Here is a tiny trained network, its code and every weight. The questions are about switching its units off for an input and a target symbol, where a switched-off unit gives its printed mean instead of its output.

import numpy as np


def w(rows, s, z=0):
    codes = np.array(rows[::2]) - 128.0
    scale = np.full(codes.shape[1], s)
    scale[-1] = z or s
    return codes * scale


def norm(h):
    return h / np.sqrt((h * h).mean(-1, keepdims=True) + 1e-5)


def f(y):
    return np.maximum(y, 0)


def softmax(a):
    e = np.exp(a - a.max(-1, keepdims=True))
    return e / e.sum(-1, keepdims=True)


def log_softmax(a):
    a = a - a.max(-1, keepdims=True)
    return a - np.log(np.exp(a).sum(-1, keepdims=True))


def net(x, mask):
    ids = ['ΓΔΠΦΨΩαβεζηθλμξσ'.index(c) for c in x.split()]
    T = len(ids)
    res = E[ids] + P[:T]
    u = 0
    for l in range(2):
        r = norm(res)
        for j in range(3):
            rows = slice(2 * j, 2 * j + 2)
            q, k, v = (r @ M[l][rows].T for M in (Q, K, V))
            z = softmax(np.where(np.tri(T) > 0, q @ k.T / 2**0.5, -1e9)) @ v
            o = O[l][rows]
            res = res + np.where(mask[u + j], z, o[:, -1]) @ o[:, :-1]
        u += 3
        y = f(norm(res) @ A[l][:, :-1].T + A[l][:, -1])
        res = res + np.where(mask[u : u + 12], y, B[l][:, -1]) @ B[l][:, :-1]
        u += 12
    return log_softmax(norm(res)[-1] @ U[:, :-1].T + U[:, -1])


Q, K, V, O, A, B = {}, {}, {}, {}, {}, {}
E = w([
[205,81,44,77],'Γ',
[139,123,179,173],'Δ',
[85,83,69,167],'Π',
[63,113,202,182],'Φ',
[198,156,181,238],'Ψ',
[154,141,150,251],'Ω',
[141,79,58,157],'α',
[182,158,221,209],'β',
[172,118,193,108],'ε',
[134,104,134,167],'ζ',
[95,108,101,229],'η',
[217,129,138,153],'θ',
[112,62,61,96],'λ',
[158,100,68,184],'μ',
[123,86,88,149],'ξ',
[182,130,104,211],'σ',
],0.0023)
P = w([
[137,85,126,164],'0',
[125,136,122,144],'1',
[165,55,149,252],'2',
[120,149,116,137],'3',
[156,52,150,249],'4',
[114,163,109,134],'5',
],0.0042)
Q[0] = w([
[131,136,162,208],'0.h0',
[151,109,172,121],'0.h0',
[116,116,162,8],'0.h1',
[71,115,93,205],'0.h1',
[111,126,171,2],'0.h2',
[118,131,185,97],'0.h2',
],0.025)
K[0] = w([
[98,230,103,112],'0.h0',
[123,156,150,59],'0.h0',
[134,30,160,129],'0.h1',
[75,194,113,78],'0.h1',
[161,2,157,147],'0.h2',
[141,113,174,158],'0.h2',
],0.022)
V[0] = w([
[155,91,74,147],'0.h0',
[159,164,106,111],'0.h0',
[91,146,66,171],'0.h1',
[30,145,150,114],'0.h1',
[1,91,212,158],'0.h2',
[119,167,200,209],'0.h2',
],0.0079)
O[0] = w([
[135,78,69,170,189],'0.h0',
[154,177,119,137,108],'0.h0',
[37,101,93,124,237],'0.h1',
[61,83,210,132,65],'0.h1',
[1,112,235,77,111],'0.h2',
[44,210,115,132,253],'0.h2',
],0.0052,0.005)
A[0] = w([
[104,178,95,112,166],'0.n0',
[97,124,88,123,92],'0.n1',
[111,153,124,17,168],'0.n2',
[103,137,52,1,199],'0.n3',
[186,156,147,120,170],'0.n4',
[165,124,121,134,80],'0.n5',
[139,104,82,49,76],'0.n6',
[115,186,88,46,60],'0.n7',
[126,47,165,156,56],'0.n8',
[122,69,96,128,103],'0.n9',
[162,130,195,197,255],'0.n10',
[138,180,142,32,83],'0.n11',
],0.007,0.00097)
B[0] = w([
[148,188,146,123,251],'0.n0',
[99,99,143,71,232],'0.n1',
[118,55,170,31,160],'0.n2',
[101,50,170,10,187],'0.n3',
[141,177,45,126,165],'0.n4',
[104,138,95,176,170],'0.n5',
[156,81,117,186,148],'0.n6',
[207,173,151,119,177],'0.n7',
[135,159,207,77,190],'0.n8',
[138,144,187,152,220],'0.n9',
[107,94,91,48,189],'0.n10',
[178,67,202,100,151],'0.n11',
],0.011,0.0023)
Q[1] = w([
[106,76,108,207],'1.h0',
[100,190,125,136],'1.h0',
[87,252,97,150],'1.h1',
[225,121,44,163],'1.h1',
[100,107,109,25],'1.h2',
[169,153,154,134],'1.h2',
],0.018)
K[1] = w([
[72,96,76,101],'1.h0',
[108,177,138,186],'1.h0',
[132,249,138,158],'1.h1',
[215,130,86,213],'1.h1',
[13,58,109,121],'1.h2',
[176,103,111,117],'1.h2',
],0.018)
V[1] = w([
[200,187,137,48],'1.h0',
[96,107,128,160],'1.h0',
[226,249,34,254],'1.h1',
[82,115,14,173],'1.h1',
[208,159,186,111],'1.h2',
[79,111,119,122],'1.h2',
],0.0038)
O[1] = w([
[138,141,104,205,81],'1.h0',
[113,125,140,101,151],'1.h0',
[28,42,217,2,1],'1.h1',
[81,61,89,154,152],'1.h1',
[120,168,170,65,21],'1.h2',
[103,101,107,181,197],'1.h2',
],0.0031,0.0017)
A[1] = w([
[241,44,141,194,50],'1.n0',
[55,198,64,55,83],'1.n1',
[125,77,33,84,59],'1.n2',
[196,249,116,253,150],'1.n3',
[181,192,144,7,92],'1.n4',
[223,141,241,217,88],'1.n5',
[50,74,63,127,129],'1.n6',
[108,193,166,35,95],'1.n7',
[178,207,167,167,5],'1.n8',
[245,143,122,172,93],'1.n9',
[139,56,159,231,164],'1.n10',
[227,240,176,237,85],'1.n11',
],0.0057,0.0028)
B[1] = w([
[2,117,115,9,192],'1.n0',
[55,106,53,49,252],'1.n1',
[188,200,100,211,193],'1.n2',
[143,253,176,175,216],'1.n3',
[106,85,144,249,189],'1.n4',
[219,221,128,203,176],'1.n5',
[144,87,158,217,247],'1.n6',
[239,158,141,84,210],'1.n7',
[76,27,114,142,142],'1.n8',
[164,159,206,51,175],'1.n9',
[198,87,154,44,225],'1.n10',
[26,23,108,136,180],'1.n11',
],0.012,0.0034)
U = w([
[188,87,97,235,217],'Γ',
[235,133,60,70,58],'Δ',
[122,128,4,175,137],'Π',
[199,228,80,171,79],'Φ',
[46,202,143,179,28],'Ψ',
[45,127,217,96,18],'Ω',
[79,100,39,42,8],'α',
[87,220,97,70,131],'β',
[177,22,84,138,161],'ε',
[155,111,165,45,181],'ζ',
[233,133,199,138,225],'η',
[102,34,219,177,136],'θ',
[11,76,95,173,197],'λ',
[127,180,200,228,217],'μ',
[133,39,139,56,160],'ξ',
[144,179,200,65,88],'σ',
],0.013,0.0014)

Each question gives the input, a string of symbols that net reads in full, and the target symbol t.
The units are the heads (2 rows each of Q, K, V and O) and the neurons (one row each of A and B). Each row of codes is followed by its name. A weight is (code - 128) times the scale printed after its matrix; where a second scale follows, it is the last column's (O, A, B and U).
mask holds one flag per unit, layer by layer, with each layer's heads first. A switched-off unit (its flag False) gives its mean, the last column of its rows in O or B, instead of its output. The means were averaged over made-up inputs and are rounded, as every weight is.
A unit's drop is (log p(t) with every unit on - log p(t) with that unit switched off) / (log p(t) with every unit on - log p(t) with every unit switched off).
The circuit of an input: a set's keep is (log p(t) with only the set's units on - log p(t) with every unit switched off) / (log p(t) with every unit on - log p(t) with every unit switched off). Starting from the 12 units with the biggest drops (on a tie, the unit counted first), units are removed one at a time, each time the one whose removal leaves the highest keep (on an exact tie, the one counted first), for as long as the keep stays at least 0.8.
circuit, biggest first: the units of the circuit, biggest drop first
most important unit: the unit with the biggest drop
top k neurons: the k neurons with the biggest drops, biggest first
k most important neurons of layer l: the k neurons of layer l with the biggest drops, biggest first
which heads matter: for each layer, one digit per head in row order, 1 if its drop is at least 0.15 and else 0, layers parted by /
input μ ε Γ Γ σ, target Δ: circuit, biggest first => [0.h2, 1.n0]
input Π Φ ξ, target Ω: circuit, biggest first => [0.h2]
input θ ε Δ, target Π: which heads matter => 010 / 010
input θ η η ζ θ, target μ: which heads matter => 001 / 010
input Δ Ψ λ, target α: circuit, biggest first => [0.h2, 1.n1]
input θ Π η σ, target Π: which heads matter => 000 / 010
input Ω Δ Π Δ Δ, target Ψ: which heads matter => 000 / 010
input θ β β, target β: circuit, biggest first => [0.h2, 0.n10, 0.h1]
input μ ζ Ψ Ω Π, target λ: which heads matter => 001 / 000
input α η Ω, target θ: circuit, biggest first => [0.h2, 1.n1, 1.n3]
input ζ Π Π, target η: top 4 neurons => [0.n8, 1.n10, 1.n5, 0.n9]
input ε Ψ σ, target α: which heads matter => 001 / 010
input Π σ σ ζ λ, target μ: which heads matter => 000 / 010
input Φ Δ ξ, target Ψ: circuit, biggest first => [0.h2]
input σ ε Ψ θ ξ, target Φ: circuit, biggest first => [0.h2, 1.n3]
input ζ Φ η ξ ζ ξ, target ξ: which heads matter => 001 / 010
input ε Ω ε, target λ: which heads matter => 001 / 000
input ζ ζ σ η, target λ: which heads matter => 010 / 000
input θ Π ζ η Δ, target θ: top 3 neurons => [0.n0, 1.n1, 1.n3]
input Ψ μ ξ α, target ε: which heads matter => 001 / 000
input ζ ζ η Φ, target Ω: which heads matter => 011 / 000
input Ω λ μ θ, target Φ: most important unit => 1.n3
input β Ω λ σ, target Π: which heads matter => 001 / 010
input Φ Γ α Π η, target η: top 2 neurons => [0.n8, 1.n10]
input Γ Δ η ξ, target ξ: 2 most important neurons of layer 1 => [1.n0, 1.n10]
